Here is a tiny trained network, its code and every weight. The questions are about switching its units off for an input and a target symbol, where a switched-off unit gives its printed mean instead of its output.

import numpy as np


def w(rows, s, z=0):
    codes = np.array(rows[::2]) - 128.0
    scale = np.full(codes.shape[1], s)
    scale[-1] = z or s
    return codes * scale


def norm(h):
    return h / np.sqrt((h * h).mean(-1, keepdims=True) + 1e-5)


def f(y):
    return np.maximum(y, 0)


def softmax(a):
    e = np.exp(a - a.max(-1, keepdims=True))
    return e / e.sum(-1, keepdims=True)


def log_softmax(a):
    a = a - a.max(-1, keepdims=True)
    return a - np.log(np.exp(a).sum(-1, keepdims=True))


def net(x, mask):
    ids = ['αγδηθλξ'.index(c) for c in x.split()]
    T = len(ids)
    res = E[ids] + P[:T]
    r = norm(res)
    for j in range(3):
        rows = slice(2 * j, 2 * j + 2)
        q, k, v = (r @ M[0][rows].T for M in (Q, K, V))
        z = softmax(np.where(np.tri(T) > 0, q @ k.T / 2**0.5, -1e9)) @ v
        o = O[0][rows]
        res = res + np.where(mask[j], z, o[:, -1]) @ o[:, :-1]
    y = f(norm(res) @ A[0][:, :-1].T + A[0][:, -1])
    res = res + np.where(mask[3:19], y, B[0][:, -1]) @ B[0][:, :-1]
    return log_softmax(norm(res)[-1] @ U[:, :-1].T + U[:, -1])


Q, K, V, O, A, B = {}, {}, {}, {}, {}, {}
E = w([
[103,108,129,63,115],'α',
[59,213,167,103,120],'γ',
[152,91,69,133,117],'δ',
[170,104,152,115,172],'η',
[70,150,108,112,167],'θ',
[135,170,255,145,160],'λ',
[144,97,135,141,96],'ξ',
],0.024)
P = w([
[252,78,143,17,109],'0',
[254,142,160,113,165],'1',
[196,108,199,110,162],'2',
[161,75,207,124,168],'3',
[122,47,195,145,189],'4',
[81,108,194,92,214],'5',
],0.0069)
Q[0] = w([
[118,111,61,27,95],'head 1',
[121,52,58,82,214],'head 1',
[18,1,109,130,153],'head 2',
[62,144,170,71,157],'head 2',
[161,87,91,19,140],'head 3',
[159,6,212,61,158],'head 3',
],0.0094)
K[0] = w([
[69,92,119,254,159],'head 1',
[84,50,208,158,136],'head 1',
[215,105,177,207,208],'head 2',
[46,92,74,214,173],'head 2',
[134,67,179,145,221],'head 3',
[57,62,93,190,176],'head 3',
],0.0086)
V[0] = w([
[113,130,115,251,183],'head 1',
[154,58,107,190,105],'head 1',
[99,101,77,111,119],'head 2',
[93,82,103,111,119],'head 2',
[141,130,118,114,214],'head 3',
[181,115,124,157,100],'head 3',
],0.012)
O[0] = w([
[248,37,113,133,97,1],'head 1',
[191,164,144,151,43,115],'head 1',
[154,75,138,161,251,101],'head 2',
[91,43,122,216,1,121],'head 2',
[111,111,59,159,37,202],'head 3',
[157,166,21,85,98,139],'head 3',
],0.0066,0.0086)
A[0] = w([
[163,105,198,154,97,112],'neuron 1',
[90,175,116,123,206,164],'neuron 2',
[132,77,136,107,109,149],'neuron 3',
[149,156,255,167,151,238],'neuron 4',
[129,89,186,251,144,68],'neuron 5',
[122,84,26,157,188,108],'neuron 6',
[133,118,56,139,70,138],'neuron 7',
[108,82,163,80,171,175],'neuron 8',
[189,121,166,114,200,7],'neuron 9',
[84,141,118,213,209,197],'neuron 10',
[130,87,74,80,155,130],'neuron 11',
[239,192,95,236,115,110],'neuron 12',
[184,50,117,34,97,91],'neuron 13',
[168,196,138,71,128,210],'neuron 14',
[190,136,202,117,207,55],'neuron 15',
[51,119,164,84,119,150],'neuron 16',
],0.0094,0.0019)
B[0] = w([
[112,208,170,95,129,156],'neuron 1',
[158,78,151,200,24,231],'neuron 2',
[106,221,137,236,83,161],'neuron 3',
[28,179,16,90,129,224],'neuron 4',
[1,229,159,31,77,150],'neuron 5',
[70,171,178,114,209,170],'neuron 6',
[84,230,144,121,54,179],'neuron 7',
[126,204,112,223,135,235],'neuron 8',
[142,133,125,32,104,186],'neuron 9',
[244,75,128,88,29,199],'neuron 10',
[90,121,146,71,223,187],'neuron 11',
[73,84,226,110,153,173],'neuron 12',
[185,52,137,218,197,228],'neuron 13',
[166,35,186,237,162,218],'neuron 14',
[118,123,61,66,96,211],'neuron 15',
[246,152,52,149,114,254],'neuron 16',
],0.0053,0.0064)
U = w([
[56,235,199,64,124,196],'α',
[96,202,194,136,199,76],'γ',
[232,92,98,187,135,180],'δ',
[164,153,13,94,16,103],'η',
[61,33,190,218,200,3],'θ',
[218,53,200,118,228,183],'λ',
[254,133,238,192,22,65],'ξ',
],0.0085,0.0046)

Each question gives the input, a string of symbols that net reads in full, and the target symbol t.
The units are the heads (2 rows each of Q, K, V and O) and the neurons (one row each of A and B). Each row of codes is followed by its name. A weight is (code - 128) times the scale printed after its matrix; where a second scale follows, it is the last column's (O, A, B and U).
mask holds one flag per unit, heads first, then neurons. A switched-off unit (its flag False) gives its mean, the last column of its rows in O or B, instead of its output. The means were averaged over made-up inputs and are rounded, as every weight is.
A unit's drop is (log p(t) with every unit on - log p(t) with that unit switched off) / (log p(t) with every unit on - log p(t) with every unit switched off).
The circuit of an input: a set's keep is (log p(t) with only the set's units on - log p(t) with every unit switched off) / (log p(t) with every unit on - log p(t) with every unit switched off). Starting from the 12 units with the biggest drops (on a tie, the unit counted first), units are removed one at a time, each time the one whose removal leaves the highest keep (on an exact tie, the one counted first), for as long as the keep stays at least 0.8.
circuit, biggest first: the units of the circuit, biggest drop first
most important unit: the unit with the biggest drop
top k neurons: the k neurons with the biggest drops, biggest first
heads that matter: for each layer, one digit per head in row order, 1 if its drop is at least 0.15 and else 0, layers parted by /
input η α η, target η: heads that matter => 000
input η ξ θ, target η: top 2 neurons => [neuron 13; neuron 14]
input η λ γ η η η, target δ: most important unit => head 2
input γ η ξ θ, target ξ: top 2 neurons => [neuron 2; neuron 4]
input ξ η δ δ θ, target δ: heads that matter => 110
input η θ ξ, target α: heads that matter => 001
input λ λ η θ ξ α, target ξ: heads that matter => 100
input δ θ δ, target θ: heads that matter => 110
input α θ θ, target θ: circuit, biggest first => [head 1; head 3; neuron 2]
input η η ξ δ, target ξ: top 2 neurons => [neuron 4; neuron 12]
input α α η γ ξ, target η: circuit, biggest first => [neuron 16; neuron 14; neuron 10; head 1]
input θ η ξ η η, target α: circuit, biggest first => [neuron 5; neuron 4]
input δ λ δ, target λ: heads that matter => 100
input γ η α, target η: top 2 neurons => [neuron 16; neuron 6]
input γ ξ λ θ δ, target θ: most important unit => head 1
input γ θ η δ λ α, target λ: heads that matter => 100
input η δ λ λ γ ξ, target δ: heads that matter => 111
input γ θ θ, target θ: circuit, biggest first => [head 1; head 3]
input η η η α, target η: heads that matter => 001
input δ θ δ η η, target α: most important unit => neuron 5
input η θ δ η ξ, target α: heads that matter => 000
input λ δ θ, target δ: heads that matter => 100
input η α λ ξ λ η, target δ: top 2 neurons => [neuron 14; neuron 8]
input δ γ η ξ δ, target ξ: top 3 neurons => [neuron 4; neuron 7; neuron 12]
input γ η λ δ, target λ: top 2 neurons => [neuron 13; neuron 11]
input α γ δ, target γ: top 2 neurons => [neuron 6; neuron 7]
input θ α δ, target α: most important unit => neuron 7
